In the rows, 128 means zero.
[133 148 121 166 131 147 123 128 132 137 140 136 130 150 136 134 133 135
 130 128 128 134 122 136 125 146 132 135 118 126 115 134 127 110 121 137
 120 121 128 141 157 147 146 156 121 125 122  91 126 120 123 169 123 144
 134 119 125 143 114 118 148 139]
Niril
[133 124 123 136 129 138 132 132 130 132 125 126 137 133 133 137 133 131
 136 128 124 126 126 121 124 111 130 132 133 129 134 124 130 126 125 131
 126 128 132 130 136 131 132 142 128 129 128 118 138 126 132 140 130 128
 129 126 115 129 130 128 138 138]
Niril
[122 101 128 111 123 126 129 135 131 142 129 127 125 131 130 127 129 113
 143 124 125 127 131 116 127 130 133 124 131 135 131 108 125 134 116 126
 137 126 111 130 139 132 129 145 112 131 127 112 129 114 137 130 126 123
 135 120 116 145 129 133 130 138]
rusu
[127 137 130 136 128 146 132 133 131 130 126 132 129 134 133 132 123 126
 130 126 127 127 129 130 131 131 128 130 136 121 131 130 130 127 125 131
 134 123 131 132 140 135 135 141 126 128 127 111 128 129 122 137 126 134
 134 135 123 135 117 128 136 131]
rusu
[138 164 120 155 119 145 136 129 128 105 126 133 132 128 141 131 121 131
 119 128 109 126 122 141 137 129 138 129 109 119 120 143 128 117 135 145
 107 120 126 128 131 138 145 136 131 121 130 122 122 137 112 159 133 138
 130 136 139 112 115 108 122 130]
Niril
[139 153 126 148 130 133 126 125 127 110 126 131 131 127 136 135 118 128
 121 122 117 126 131 144 129 141 135 125  99 123 122 141 132 113 125 138
 108 127 127 126 135 133 132 133 134 121 128 124 118 134 105 152 135 131
 113 135 144 117 130 112 122 128]
Niril
[150 137 117 175 126 155 131 133 137 136 128 131 140 140 131 142 119 134
 142 123 122 134 124 136 135 154 139 126 101 128 122 138 133 107 116 149
 104 115 134 145 170 150 150 162 129 119 127  88 115 140 108 175 136 152
 136 129 129 125 104 105 138 150]
Niril
[118  81 135 135 125 134 129 129 144 126 115 130 135 125 130  94 102 132
 168 118 118 102 124 118 141 129 140 115 121 121 141  92 144 158 114 113
 107 131 125 130 149 134 131 132 138 132 140  85 124 128 117 138 137 129
 138 125 128 126  91 126 101 145]
rusu
[143 146 126 142 129 135 143 128 131 125 134 128 129 132 142 120 130 127
 120 132 124 129 130 135 127 128 128 127 119 130 129 136 131 116 126 136
 110 123 128 130 129 134 132 132 137 127 123 116 122 132 114 154 130 142
 134 126 137 123 141 122 132 129]
Niril
[134 148 127 134 132 122 128 122 131 119 129 136 126 121 144 128 129 123
 112 126 128 126 127 145 127 127 130 130 121 125 124 141 130 120 120 132
 119 127 131 127 122 128  81 126 151 122 121 135 122 134 121 132 131 133
 126 127 138 122 139 119 129 128]
Kapa
[124 115 132 119 128 119 125 128 130 121 127 122 130 129 130 132 121 129
 135 141 124 121 130 127 127 124 132 127 135 121 135 119 130 139 126 119
 124 129 131 126 130 124 125 116 134 131 136 130 113 135 126 114 133 125
 138 131 137 123 156 132 111 128]
Kapa
[139 152 121 175 134 147 130 137 132 128 128 129 129 134 130 137 127 128
 146 116 111 138 129 141 134 147 149 123 112 128 119 138 129 112 116 151
 113 121 135 137 150 139 147 175 127 124 122 101 119 143 112 175 142 149
 129 131 132 125 110 103 135 136]
Niril
[133 118 127 135 120 135 137 126 132 128 125 132 139 127 131 125 126 127
 133 127 120 127 127 125 129 131 135 120 130 128 131 127 128 127 146 125
 121 122 133 125 133 128 131 131 128 125 127 121 118 130 114 139 134 131
 135 146 135 123 126 123 123 135]
Niril
[133 143 135 147 131 132 115 126 128 121 127 123 129 121 136 128 121 130
 130 131 130 127 124 137 131 141 130 120 119 125 122 128 143 118 122 139
 113 137 128 131 130 124 131 118 126 124 126 118 118 136 106 139 136 134
 128 129 135 113 113 120 126 128]
Niril
[127 153 125 148 130 127 121 125 124 125 130 135 130 130 129 125 136 131
 117 133 129 136 122 139 129 134 128 132 118 124 118 146 131 114 128 143
 130 125 133 132 126 137 132 137 124 127 125 132 124 132 123 137 123 140
 126 128 135 126 130 119 139 126]
Niril
[141 151 126 148 131 128 134 132 142 122 127 133 130 129 126 134 126 131
 116 123 127 134 124 139 127 135 125 123 115 126 129 147 129 122 128 143
 123 132 129 134 129 137 129 125 128 129 131 125 120 133 117 149 127 145
 127 134 140 116 133 122 132 133]
Niril
[138 141 125 145 131 134 127 128 119 133 134 139 128 133 129 135 133 129
 122 132 127 134 135 134 129 140 132 132 117 123 122 135 127 119 127 140
 126 128 127 130 130 131 146 143 126 127 125 117 127 136 122 152 127 131
 130 123 136 145 123 116 145 132]
Niril
[134 130 126 117 124 125 132 131 121 119 132 119 118 129 123 129 132 118
 122 133 131 107 132 134 129 137 127 130 135 130 123 138 130 123 135 131
 137 129 134 126 123 114 110 129 126 132 129 142 128 131  81 122 124 124
 127 132 130 136 135 133 144 116]
Kapa
[128 106 138 140 124 128 134 126 134 137 124 127 134 132 122 131 127 124
 143 130 125 122 121 119 129 132 135 123 124 126 130 113 129 131 122 126
 129 124 129 131 152 133 143 151 128 131 133 108 128 126 128 140 129 135
 138 124 121 141 111 129 131 139]
rusu
[133 142 109 149 127 134 126 129 130 119 122 141 134 130 133 130 124 128
 133 158 126 124 126 132 137 137 135 124 113 123 126 132 128 125 129 131
 133 125 130 131 130 134 136 126 133 124 128 118 123 136 118 144 133 141
 135 135 135 116 131 115 125 135]
Niril
[126 108 130 128 124 137 130 127 127 126 121 128 133 126 132 126 116 123
 150 112 124 121 122 122 125 134 135 123 123 124 136 106 137 144 129 113
 123 132 124 121 146 140 125 133 135 134 129  99 129 131 120 136 146 128
 131 132 105 124 112 130 116 132]
rusu
[136 160 121 153 125 136 125 131 121 126 134 135 124 131 131 129 141 134
 113 139 129 140 129 143 137 141 128 130 119 116 117 165 113 107 131 122
 116 125 127 130 131 136 143 135 127 113 129 131 130 135 123 141 137 134
 127 129 139 127 136 116 142 126]
Niril
[133 142 123 145 130 137 127 129 127 129 126 125 129 125 127 133 134 131
 126 133 134 130 126 136 126 135 130 132 124 127 126 134 131 117 125 140
 104 123 115 121 124 141 135 141 127 122 121 117 123 125 127 140 127 132
 126 127 133 131 123 118 135 128]
Niril
[132 146 125 112 129 122 130 123 119 124 125 126 123 125 128 123 133 122
 115 131 136 146 131 132 127 119 124 129 128 124 124 144 130 126 134 125
 134 128 122 126 110 118 123 106 128 133 132 152 125 126 135 105 129 127
 119 129 136 127 144 134 132 126]
Kapa
[134 132 128 144 127 138 132 129 128 130 128 131 133 125 127 128 130 125
 119 132 123 130 123 136 126 134 126 124 124 126 119 131 130 139 129 132
 131 123 134 132 140 133 127 140 128 127 130 122 133 126 126 143 132  81
 131 129 129 133 120 120 139 134]
rusu
[121 127 129 106 128 121 127 124 124 125 138 125 125 126 126 129 133 131
 120 128 134 151 130 128 130 124 125 116 132 128 131 130 135 135 133 119
 137 134 121 125 116 118 124 115 134 129 130 136 129 119 135  97 128 119
 118 130 126 125 139 134 128 119]
Kapa
[132 144 124 149 136 129 126 127 133 125 133 135 128 127 130 130 132 133
 118 124 138 129 133 133 125 130 126 133 128 136 122 142 125 109 137 133
 131 130 133 127 124 125 133 125 127 134 136 138 125 127 128 127 131 125
 125 132 129 127 134 135 134 127]
Kapa
